Below is a small trained network, with its code and all its weights. Each question gives an input and a target symbol and asks what happens when units are switched off, that is, made to give their printed mean instead of their output.

import numpy as np


def w(rows, s, z=0):
    codes = np.array(rows[::2]) - 128.0
    scale = np.full(codes.shape[1], s)
    scale[-1] = z or s
    return codes * scale


def norm(h):
    return h / np.sqrt((h * h).mean(-1, keepdims=True) + 1e-5)


def f(y):
    return np.maximum(y, 0)


def softmax(a):
    e = np.exp(a - a.max(-1, keepdims=True))
    return e / e.sum(-1, keepdims=True)


def log_softmax(a):
    a = a - a.max(-1, keepdims=True)
    return a - np.log(np.exp(a).sum(-1, keepdims=True))


def net(x, mask):
    ids = ['αγδεηθλμξπτφω'.index(c) for c in x.split()]
    T = len(ids)
    res = E[ids] + P[:T]
    u = 0
    for l in range(2):
        r = norm(res)
        for j in range(3):
            rows = slice(2 * j, 2 * j + 2)
            q, k, v = (r @ M[l][rows].T for M in (Q, K, V))
            z = softmax(np.where(np.tri(T) > 0, q @ k.T / 2**0.5, -1e9)) @ v
            o = O[l][rows]
            res = res + np.where(mask[u + j], z, o[:, -1]) @ o[:, :-1]
        u += 3
        y = f(norm(res) @ A[l][:, :-1].T + A[l][:, -1])
        res = res + np.where(mask[u : u + 4], y, B[l][:, -1]) @ B[l][:, :-1]
        u += 4
    return log_softmax(norm(res)[-1] @ U[:, :-1].T + U[:, -1])


Q, K, V, O, A, B = {}, {}, {}, {}, {}, {}
E = w([
[77,126,144,116,122,116,164,137,149,169,88,179],'α',
[104,113,102,209,143,173,98,173,211,133,194,162],'γ',
[117,140,85,84,172,104,72,61,179,115,114,212],'δ',
[115,100,95,53,46,149,108,128,50,69,88,159],'ε',
[190,142,250,112,107,74,21,129,99,90,177,97],'η',
[207,116,114,181,69,163,173,83,162,151,77,144],'θ',
[131,204,121,115,120,130,141,142,114,148,121,146],'λ',
[110,133,85,97,115,159,91,136,165,156,79,57],'μ',
[156,125,70,116,152,159,118,63,113,125,157,128],'ξ',
[57,121,99,168,216,139,121,117,49,212,143,114],'π',
[123,118,125,31,156,147,213,174,148,125,176,130],'τ',
[115,40,115,86,135,157,177,113,104,138,142,169],'φ',
[95,110,140,168,28,207,176,182,111,103,138,106],'ω',
],0.0023)
P = w([
[130,124,149,149,135,83,132,114,133,99,134,98],'0',
[151,93,59,87,146,254,134,165,110,179,130,172],'1',
[155,110,71,116,151,251,120,157,89,164,100,177],'2',
[112,145,139,60,138,241,122,187,116,168,106,217],'3',
[103,142,70,80,52,115,138,105,105,194,146,176],'4',
[103,149,58,71,63,133,124,78,98,173,141,156],'5',
],0.0019)
Q[0] = w([
[124,102,125,133,195,177,134,188,149,108,65,137],'0.h0',
[132,103,142,177,162,59,173,107,158,86,140,91],'0.h0',
[145,141,92,83,120,254,119,145,84,192,121,188],'0.h1',
[165,109,192,152,171,106,109,139,143,80,152,122],'0.h1',
[166,108,194,179,184,92,116,146,151,53,148,96],'0.h2',
[161,122,151,128,173,201,104,155,113,127,121,163],'0.h2',
],0.0071)
K[0] = w([
[111,183,239,140,89,37,115,105,161,99,174,151],'0.h0',
[130,127,182,61,111,157,93,139,82,154,171,218],'0.h0',
[139,135,253,141,118,42,92,159,124,91,143,76],'0.h1',
[105,183,56,121,109,161,181,186,113,191,76,145],'0.h1',
[90,144,21,119,130,192,181,138,118,204,92,183],'0.h2',
[51,183,90,188,118,49,220,111,154,99,106,88],'0.h2',
],0.005)
V[0] = w([
[99,136,85,94,152,119,113,134,159,146,95,45],'0.h0',
[111,157,87,129,156,154,174,106,103,123,152,186],'0.h0',
[125,209,164,126,103,126,94,173,141,153,75,111],'0.h1',
[170,218,61,133,132,166,120,107,103,108,142,78],'0.h1',
[144,4,116,108,125,165,77,106,138,117,131,76],'0.h2',
[72,93,84,139,105,126,168,113,171,124,73,108],'0.h2',
],0.0036)
O[0] = w([
[222,88,107,141,94,89,173,138,164,179,218,183,155],'0.h0',
[118,98,112,86,97,127,56,165,183,150,48,49,165],'0.h0',
[137,141,27,133,43,49,110,195,164,191,156,86,192],'0.h1',
[72,250,6,154,126,137,186,112,138,111,185,78,204],'0.h1',
[189,112,213,133,202,164,115,62,67,98,191,219,4],'0.h2',
[176,49,79,130,185,141,110,205,95,187,95,199,101],'0.h2',
],0.0027,0.0036)
A[0] = w([
[199,54,201,143,206,176,106,132,94,122,134,225,114],'0.n0',
[115,130,99,112,89,134,102,46,212,92,166,8,56],'0.n1',
[194,140,134,211,135,126,162,79,112,87,45,118,5],'0.n2',
[147,13,58,66,103,173,46,64,196,190,215,92,90],'0.n3',
],0.0018,0.0017)
B[0] = w([
[79,201,53,118,25,58,142,167,172,161,139,31,248],'0.n0',
[107,216,156,101,40,47,170,167,131,150,176,112,221],'0.n1',
[208,170,176,136,77,137,206,63,170,113,22,159,134],'0.n2',
[172,254,181,144,144,145,167,172,101,117,84,223,198],'0.n3',
],0.002,0.0016)
Q[1] = w([
[121,95,190,207,180,52,147,88,162,30,165,68],'1.h0',
[113,50,150,188,174,65,189,104,184,50,95,100],'1.h0',
[161,124,122,76,119,168,93,171,110,191,103,159],'1.h1',
[155,111,112,92,128,165,118,160,120,180,89,169],'1.h1',
[174,121,122,98,168,254,108,197,78,163,79,196],'1.h2',
[134,69,163,183,169,109,148,115,134,81,118,164],'1.h2',
],0.006)
K[1] = w([
[112,127,36,101,129,209,161,130,129,177,113,177],'1.h0',
[99,104,57,135,157,189,176,115,126,171,97,161],'1.h0',
[106,108,143,117,139,87,144,118,131,64,123,104],'1.h1',
[81,103,148,139,140,84,130,119,135,65,136,114],'1.h1',
[74,165,252,155,110,1,126,116,164,72,119,111],'1.h2',
[112,203,166,89,104,147,96,160,159,159,148,153],'1.h2',
],0.0067)
V[1] = w([
[53,116,108,120,188,101,96,125,24,203,168,82],'1.h0',
[124,137,109,82,160,109,65,146,178,142,194,153],'1.h0',
[134,122,101,183,72,126,30,90,87,96,124,151],'1.h1',
[138,114,146,151,67,184,187,178,95,148,129,111],'1.h1',
[129,127,122,3,84,133,118,168,105,62,156,158],'1.h2',
[62,99,145,161,147,142,103,199,98,116,196,105],'1.h2',
],0.0042)
O[1] = w([
[77,151,205,160,126,8,239,147,83,111,35,181,209],'1.h0',
[111,143,175,84,97,136,184,98,183,222,122,155,117],'1.h0',
[132,215,124,58,143,171,132,219,127,118,105,210,36],'1.h1',
[151,146,85,164,175,16,105,104,178,94,116,155,246],'1.h1',
[239,182,85,127,234,168,171,146,172,167,105,49,69],'1.h2',
[125,124,67,3,160,159,75,45,232,128,153,148,129],'1.h2',
],0.0035,0.0014)
A[1] = w([
[90,197,135,133,158,194,182,3,72,51,179,131,57],'1.n0',
[176,39,222,110,218,192,95,107,68,85,106,181,4],'1.n1',
[149,41,74,117,102,104,80,151,107,211,36,155,58],'1.n2',
[185,124,75,144,199,206,97,134,186,140,150,72,165],'1.n3',
],0.0035,0.0019)
B[1] = w([
[65,214,170,194,188,154,196,138,229,36,216,78,193],'1.n0',
[118,196,65,226,119,90,63,127,252,238,80,160,168],'1.n1',
[137,122,202,110,195,125,147,185,174,56,217,86,187],'1.n2',
[98,88,180,124,90,72,155,55,37,100,83,133,252],'1.n3',
],0.0036,0.002)
U = w([
[91,164,32,132,76,80,149,179,190,162,103,50,138],'α',
[213,114,93,155,132,85,182,141,116,201,230,213,109],'γ',
[128,130,193,103,88,253,150,160,83,208,109,105,103],'δ',
[139,157,146,198,190,136,47,114,209,186,55,186,131],'ε',
[153,49,205,95,180,113,116,219,200,120,137,88,179],'η',
[172,44,148,137,139,116,150,9,95,150,98,34,177],'θ',
[142,121,49,76,208,63,57,76,141,43,103,174,94],'λ',
[65,111,204,130,78,53,185,122,65,109,63,202,161],'μ',
[73,85,133,39,67,177,48,43,177,147,183,165,47],'ξ',
[195,184,124,89,202,152,179,173,59,118,36,129,125],'π',
[147,151,156,95,117,144,130,136,108,119,136,122,4],'τ',
[89,192,169,177,192,179,196,95,161,38,211,110,143],'φ',
[128,90,118,204,89,158,40,171,43,60,172,126,212],'ω',
],0.0045,0.0015)

Each question gives the input, a string of symbols that net reads in full, and the target symbol t.
The units are the heads (2 rows each of Q, K, V and O) and the neurons (one row each of A and B). Each row of codes is followed by its name. A weight is (code - 128) times the scale printed after its matrix; where a second scale follows, it is the last column's (O, A, B and U).
mask holds one flag per unit, layer by layer, with each layer's heads first. A switched-off unit (its flag False) gives its mean, the last column of its rows in O or B, instead of its output. The means were averaged over made-up inputs and are rounded, as every weight is.
A unit's drop is (log p(t) with every unit on - log p(t) with that unit switched off) / (log p(t) with every unit on - log p(t) with every unit switched off).
The circuit of an input: a set's keep is (log p(t) with only the set's units on - log p(t) with every unit switched off) / (log p(t) with every unit on - log p(t) with every unit switched off). Starting from the 12 units with the biggest drops (on a tie, the unit counted first), units are removed one at a time, each time the one whose removal leaves the highest keep (on an exact tie, the one counted first), for as long as the keep stays at least 0.8.
circuit, biggest first: the units of the circuit, biggest drop first
most important unit: the unit with the biggest drop
which heads matter: for each layer, one digit per head in row order, 1 if its drop is at least 0.15 and else 0, layers parted by /
input π μ μ, target μ: which heads matter -> 000 / 100
input η λ ε, target φ: which heads matter -> 101 / 000
input α θ λ μ, target η: circuit, biggest first -> (1.n2; 0.h1)
input ξ τ ξ ξ λ, target φ: circuit, biggest first -> (0.h1; 1.n0)
input θ λ τ μ ε δ, target ω: which heads matter -> 001 / 101
input η ξ ξ, target φ: circuit, biggest first -> (0.h2; 1.n0)
input μ π λ, target γ: circuit, biggest first -> (0.h0)
input ξ μ π π μ ε, target φ: which heads matter -> 010 / 000
input μ π ξ π λ π, target γ: which heads matter -> 101 / 000
input ω λ θ λ λ μ, target λ: which heads matter -> 001 / 000
input ξ λ η, target δ: which heads matter -> 001 / 110
input ξ λ π, target φ: circuit, biggest first -> (0.h1; 1.n0)
input φ λ π λ π, target ε: circuit, biggest first -> (0.h1; 1.n1)
input μ λ θ θ ξ, target γ: circuit, biggest first -> (0.h2)
input θ π φ μ, target ω: which heads matter -> 000 / 101
input τ λ λ λ, target θ: which heads matter -> 000 / 010
input θ π ε, target ω: which heads matter -> 000 / 101
input θ π π λ ξ α, target ω: which heads matter -> 001 / 101
input η λ μ, target φ: circuit, biggest first -> (0.h2; 0.h0)
input ε λ π, target π: circuit, biggest first -> (1.h2; 1.h1; 0.h2)
input π π ω λ λ π, target μ: circuit, biggest first -> (1.h0; 0.h1)
input μ φ α, target γ: which heads matter -> 100 / 000
input θ λ λ π, target ω: which heads matter -> 000 / 101
input μ λ τ θ γ, target γ: most important unit -> 0.h2
input α λ λ τ λ, target η: circuit, biggest first -> (0.h1; 1.n2)
